Below is a small trained network, with its code and all its weights. Each question gives an input and a class and asks what happens when units are switched off, that is, made to give their printed mean instead of their output.

import numpy as np


def w(rows, s, z=0):
    codes = np.array(rows[::2]) - 128.0
    scale = np.full(codes.shape[1], s)
    scale[-1] = z or s
    return codes * scale


def f(y):
    return y / 2 * (1 + np.tanh(0.7978845608 * (y + 0.044715 * y**3)))


def log_softmax(a):
    a = a - a.max(-1, keepdims=True)
    return a - np.log(np.exp(a).sum(-1, keepdims=True))


def net(x, mask):
    res = np.array(x, float).reshape(1, 3) / 4 @ E
    y = f(res @ A[0][:, :-1].T + A[0][:, -1])
    res = res + np.where(mask, y, B[0][:, -1]) @ B[0][:, :-1]
    return log_softmax(res[-1] @ U[:, :-1].T + U[:, -1])


A, B = {}, {}
E = w([
[95,5,204,146,27,43,121],'x0',
[144,137,110,71,182,51,36],'x1',
[127,198,247,108,76,100,112],'x2',
],0.012)
A[0] = w([
[91,175,127,132,129,158,173,169],'n1',
[157,162,177,139,98,93,105,100],'n2',
[169,184,133,115,147,117,163,24],'n3',
[115,206,156,150,81,197,147,184],'n4',
[113,134,182,95,113,162,206,226],'n5',
[123,41,132,149,125,104,113,88],'n6',
[156,166,135,148,254,129,148,84],'n7',
[155,208,127,89,125,91,90,207],'n8',
[142,121,166,68,112,67,23,136],'n9',
[141,64,107,144,89,48,74,253],'n10',
[117,151,156,121,77,158,136,214],'n11',
[199,198,72,55,216,106,76,251],'n12',
[113,67,115,160,91,142,161,211],'n13',
[95,106,137,93,90,66,64,145],'n14',
[161,164,140,179,102,135,223,183],'n15',
[150,129,33,102,140,160,95,191],'n16',
[138,152,159,119,137,92,95,94],'n17',
[153,67,116,161,124,60,145,163],'n18',
[100,36,85,172,88,97,151,143],'n19',
],0.012,0.0043)
B[0] = w([
[142,154,125,178,150,187,127,168],'n1',
[112,132,111,126,90,167,125,164],'n2',
[102,90,116,170,134,104,132,153],'n3',
[174,143,123,193,116,144,125,192],'n4',
[147,144,110,170,64,124,106,177],'n5',
[128,104,129,109,113,93,138,166],'n6',
[121,116,101,147,153,149,153,193],'n7',
[120,188,77,143,146,162,124,189],'n8',
[134,187,163,57,93,146,106,195],'n9',
[129,114,145,70,89,66,122,194],'n10',
[149,166,140,160,96,116,109,165],'n11',
[68,168,55,77,251,217,163,250],'n12',
[175,98,114,158,112,124,127,177],'n13',
[124,147,155,70,78,122,116,180],'n14',
[164,154,129,193,114,160,85,181],'n15',
[107,142,94,144,173,138,155,194],'n16',
[119,166,134,129,130,141,114,153],'n17',
[139,98,106,97,81,109,144,167],'n18',
[152,84,100,151,119,73,128,187],'n19',
],0.013,0.021)
U = w([
[96,167,100,47,137,133,91,200],'0',
[116,124,170,81,48,84,122,70],'1',
[158,3,96,122,95,22,130,89],'2',
[124,93,172,117,145,131,125,20],'3',
[129,91,180,119,144,120,126,17],'4',
[85,140,47,128,201,167,172,158],'5',
[165,151,112,195,85,157,115,252],'6',
],0.011,0.0029)

Each question gives the input, the list of numbers given to net, and the class t.
The units are the neurons (one row each of A and B). Each row of codes is followed by its name. A weight is (code - 128) times the scale printed after its matrix; where a second scale follows, it is the last column's (A, B and U).
mask holds one flag per neuron, in row order. A switched-off neuron (its flag False) gives its mean, the last column of its row in B, instead of its output. The means were averaged over made-up inputs and are rounded, as every weight is.
A unit's drop is (log p(t) with every unit on - log p(t) with that unit switched off) / (log p(t) with every unit on - log p(t) with every unit switched off).
The circuit of an input: a set's keep is (log p(t) with only the set's units on - log p(t) with every unit switched off) / (log p(t) with every unit on - log p(t) with every unit switched off). Starting from the 12 units with the biggest drops (on a tie, the unit counted first), units are removed one at a time, each time the one whose removal leaves the highest keep (on an exact tie, the one counted first), for as long as the keep stays at least 0.8.
units of the circuit, in order: the units of the circuit, biggest drop first
k most important neurons: the k neurons with the biggest drops, biggest first
drop when u is switched off: that unit's drop, to one decimal
input [2,-1,5], class 1: units of the circuit, in order	n12, n1
input [-1,-4,-1], class 6: most important neuron	n12
input [7,-4,4], class 2: units of the circuit, in order	n19, n12
input [3,7,-7], class 0: units of the circuit, in order	n9, n14
input [-3,8,5], class 5: 3 most important neurons	n12, n8, n10
input [5,-4,5], class 1: 2 most important neurons	n12, n8
input [0,0,5], class 6: 2 most important neurons	n12, n10
input [4,8,-6], class 0: 3 most important neurons	n9, n12, n14
input [-1,1,8], class 6: 2 most important neurons	n12, n4
input [-1,3,4], class 0: 2 most important neurons	n9, n16
input [5,-5,3], class 2: drop when n12 is switched off	0.2
input [6,6,0], class 1: drop when n10 is switched off	0.0
input [1,1,-5], class 2: drop when n12 is switched off	0.2
input [1,-2,1], class 6: most important neuron	n12
input [2,0,6], class 1: drop when n12 is switched off	0.7
